Below is a small trained network, with its code and all its weights. Each question gives an input and a class and asks what happens when units are switched off, that is, made to give their printed mean instead of their output.

import numpy as np


def w(rows, s, z=0):
    codes = np.array(rows[::2]) - 128.0
    scale = np.full(codes.shape[1], s)
    scale[-1] = z or s
    return codes * scale


def norm(h):
    return h / np.sqrt((h * h).mean(-1, keepdims=True) + 1e-5)


def f(y):
    return np.maximum(y, 0)


def log_softmax(a):
    a = a - a.max(-1, keepdims=True)
    return a - np.log(np.exp(a).sum(-1, keepdims=True))


def net(x, mask):
    res = np.array(x, float).reshape(1, 6) / 4 @ E
    u = 0
    for l in range(2):
        y = f(norm(res) @ A[l][:, :-1].T + A[l][:, -1])
        res = res + np.where(mask[u : u + 10], y, B[l][:, -1]) @ B[l][:, :-1]
        u += 10
    return log_softmax(norm(res)[-1] @ U[:, :-1].T + U[:, -1])


A, B = {}, {}
E = w([
[103,103,159,48,59,146,76,133,71,104,6,179],'x0',
[54,119,152,112,97,132,210,162,120,106,101,214],'x1',
[172,2,96,75,156,111,166,99,102,201,110,232],'x2',
[165,79,119,122,142,225,192,183,21,90,190,129],'x3',
[172,164,185,99,108,116,132,171,137,77,199,218],'x4',
[209,213,106,159,222,79,67,175,104,157,53,194],'x5',
],0.004)
A[0] = w([
[212,132,102,62,141,196,161,253,9,114,118,190,224],'L0N1',
[157,137,125,137,167,44,157,121,122,124,229,60,251],'L0N2',
[120,144,204,157,83,34,150,100,169,134,54,130,155],'L0N3',
[102,180,172,67,79,72,190,145,95,139,145,226,111],'L0N4',
[150,98,77,153,213,83,57,164,124,81,124,132,139],'L0N5',
[49,155,131,12,71,81,158,161,70,107,55,183,85],'L0N6',
[112,57,26,143,145,193,190,121,101,103,119,82,176],'L0N7',
[93,84,98,155,165,90,179,93,133,208,125,76,134],'L0N8',
[150,181,103,151,100,111,131,64,175,141,187,205,179],'L0N9',
[122,70,223,123,96,140,127,155,95,72,77,110,120],'L0N10',
],0.0052,0.0017)
B[0] = w([
[131,158,108,202,169,164,95,149,161,245,45,140,253],'L0N1',
[39,29,86,104,123,138,108,25,97,59,199,127,210],'L0N2',
[82,66,162,166,153,239,127,43,35,89,152,126,187],'L0N3',
[99,64,155,158,225,154,126,18,85,109,92,108,198],'L0N4',
[135,202,127,149,61,204,102,192,89,156,111,67,177],'L0N5',
[130,26,183,155,212,99,40,20,203,96,63,112,206],'L0N6',
[132,218,212,145,5,157,157,195,108,110,217,141,201],'L0N7',
[128,1,202,41,29,125,210,180,121,142,124,212,183],'L0N8',
[100,64,218,158,164,114,151,106,73,112,63,155,180],'L0N9',
[160,39,113,86,146,85,188,77,159,164,88,110,177],'L0N10',
],0.004,0.0068)
A[1] = w([
[110,51,88,168,191,134,129,143,141,165,136,169,132],'L1N1',
[112,231,162,129,172,24,70,65,138,68,169,38,77],'L1N2',
[61,218,95,188,145,109,122,82,72,73,190,115,123],'L1N3',
[120,95,109,121,53,130,64,57,190,131,83,62,107],'L1N4',
[82,168,196,101,105,127,103,229,136,98,154,127,157],'L1N5',
[138,83,254,129,208,134,136,40,69,111,170,176,174],'L1N6',
[97,124,76,121,98,106,243,164,140,113,121,100,103],'L1N7',
[108,53,161,174,137,110,182,119,198,146,86,138,115],'L1N8',
[117,111,166,180,128,173,69,154,128,104,175,91,253],'L1N9',
[148,146,152,110,200,181,188,170,165,121,201,241,69],'L1N10',
],0.0052,0.002)
B[1] = w([
[175,184,149,201,137,132,93,85,100,152,54,122,186],'L1N1',
[88,133,101,72,163,95,110,204,117,118,176,107,172],'L1N2',
[108,144,58,60,126,80,154,190,115,147,84,83,174],'L1N3',
[166,160,76,181,234,106,154,122,138,77,62,168,183],'L1N4',
[108,60,60,120,188,77,65,79,173,75,88,207,144],'L1N5',
[95,144,125,143,124,73,122,63,146,18,173,124,255],'L1N6',
[180,175,88,107,145,118,121,198,157,132,184,116,146],'L1N7',
[135,145,135,114,157,126,54,61,163,131,2,129,199],'L1N8',
[102,132,116,75,117,72,116,111,148,189,152,227,198],'L1N9',
[117,91,187,174,187,76,16,63,92,111,60,121,162],'L1N10',
],0.0055,0.0083)
U = w([
[227,201,146,147,91,101,154,144,161,141,135,96,44],'0',
[100,101,146,190,203,110,69,12,119,95,26,160,160],'1',
[75,119,100,81,98,119,149,117,130,81,248,114,146],'2',
[224,180,144,159,150,207,84,212,57,255,72,154,140],'3',
[232,221,203,138,98,164,159,182,219,136,141,69,2],'4',
[136,106,176,145,75,145,152,119,82,198,173,150,121],'5',
[135,129,158,65,55,178,181,113,168,124,70,93,106],'6',
[79,221,50,83,180,85,90,221,130,138,137,70,134],'7',
],0.009,0.0078)

Each question gives the input, the list of numbers given to net, and the class t.
The units are the neurons (one row each of A and B). Each row of codes is followed by its name. A weight is (code - 128) times the scale printed after its matrix; where a second scale follows, it is the last column's (A, B and U).
mask holds one flag per neuron, layer by layer. A switched-off neuron (its flag False) gives its mean, the last column of its row in B, instead of its output. The means were averaged over made-up inputs and are rounded, as every weight is.
A unit's drop is (log p(t) with every unit on - log p(t) with that unit switched off) / (log p(t) with every unit on - log p(t) with every unit switched off).
The circuit of an input: a set's keep is (log p(t) with only the set's units on - log p(t) with every unit switched off) / (log p(t) with every unit on - log p(t) with every unit switched off). Starting from the 12 units with the biggest drops (on a tie, the unit counted first), units are removed one at a time, each time the one whose removal leaves the highest keep (on an exact tie, the one counted first), for as long as the keep stays at least 0.8.
circuit, biggest first: the units of the circuit, biggest drop first
unit that matters most: the unit with the biggest drop
k most important neurons: the k neurons with the biggest drops, biggest first
top k neurons in layer l: the k neurons of layer l with the biggest drops, biggest first
drop of u: that unit's drop, to one decimal
input [-4,-6,4,1,0,6], class 3: top 4 neurons in layer 0	[L0N5 L0N6 L0N4 L0N3]
input [1,1,-2,7,5,3], class 3: circuit, biggest first	[L0N1]
input [-5,6,-5,-5,4,-6], class 2: circuit, biggest first	[L0N1 L0N6]
input [-3,-6,1,-4,1,-8], class 2: circuit, biggest first	[L0N1 L0N6 L1N1]
input [-8,0,8,4,-5,-3], class 5: circuit, biggest first	[L0N7 L0N8]
input [-6,5,-8,-6,-4,-2], class 7: circuit, biggest first	[L1N3 L1N2]
input [-5,6,1,-3,-7,-6], class 2: top 2 neurons in layer 0	[L0N1 L0N7]
input [-7,2,5,-3,-4,-4], class 5: circuit, biggest first	[L0N8 L0N7]
input [-1,-7,0,-7,8,3], class 2: top 2 neurons in layer 0	[L0N1 L0N9]
input [5,-2,-2,6,-6,-7], class 6: top 2 neurons in layer 1	[L1N6 L1N2]
input [0,-8,-1,-1,2,-5], class 7: top 3 neurons in layer 1	[L1N4 L1N2 L1N3]
input [0,-6,8,8,-5,-7], class 2: 2 most important neurons	[L0N7 L1N8]
input [-8,7,8,1,-7,-7], class 5: top 2 neurons in layer 0	[L0N8 L0N7]
input [-3,-2,6,6,-7,0], class 5: most important neuron	[L0N7]
input [5,4,-1,8,-6,6], class 3: 2 most important neurons	[L0N1 L1N6]
input [8,-4,0,3,-8,-7], class 6: top 2 neurons in layer 0	[L0N7 L0N4]
input [-6,3,-6,5,4,4], class 7: 2 most important neurons	[L1N3 L0N8]
input [-5,8,2,4,6,-8], class 1: top 2 neurons in layer 1	[L1N10 L1N8]
input [-6,-7,-4,2,4,-3], class 7: top 2 neurons in layer 0	[L0N8 L0N3]
input [1,-7,0,1,-1,4], class 3: unit that matters most	L1N6
input [6,-5,0,7,1,0], class 3: drop of L0N1	0.2
input [3,8,-1,2,-8,-7], class 6: drop of L1N8	-0.2
input [2,-6,8,-2,5,8], class 3: drop of L0N5	0.2
input [-7,8,-1,5,-2,7], class 3: drop of L0N1	0.3
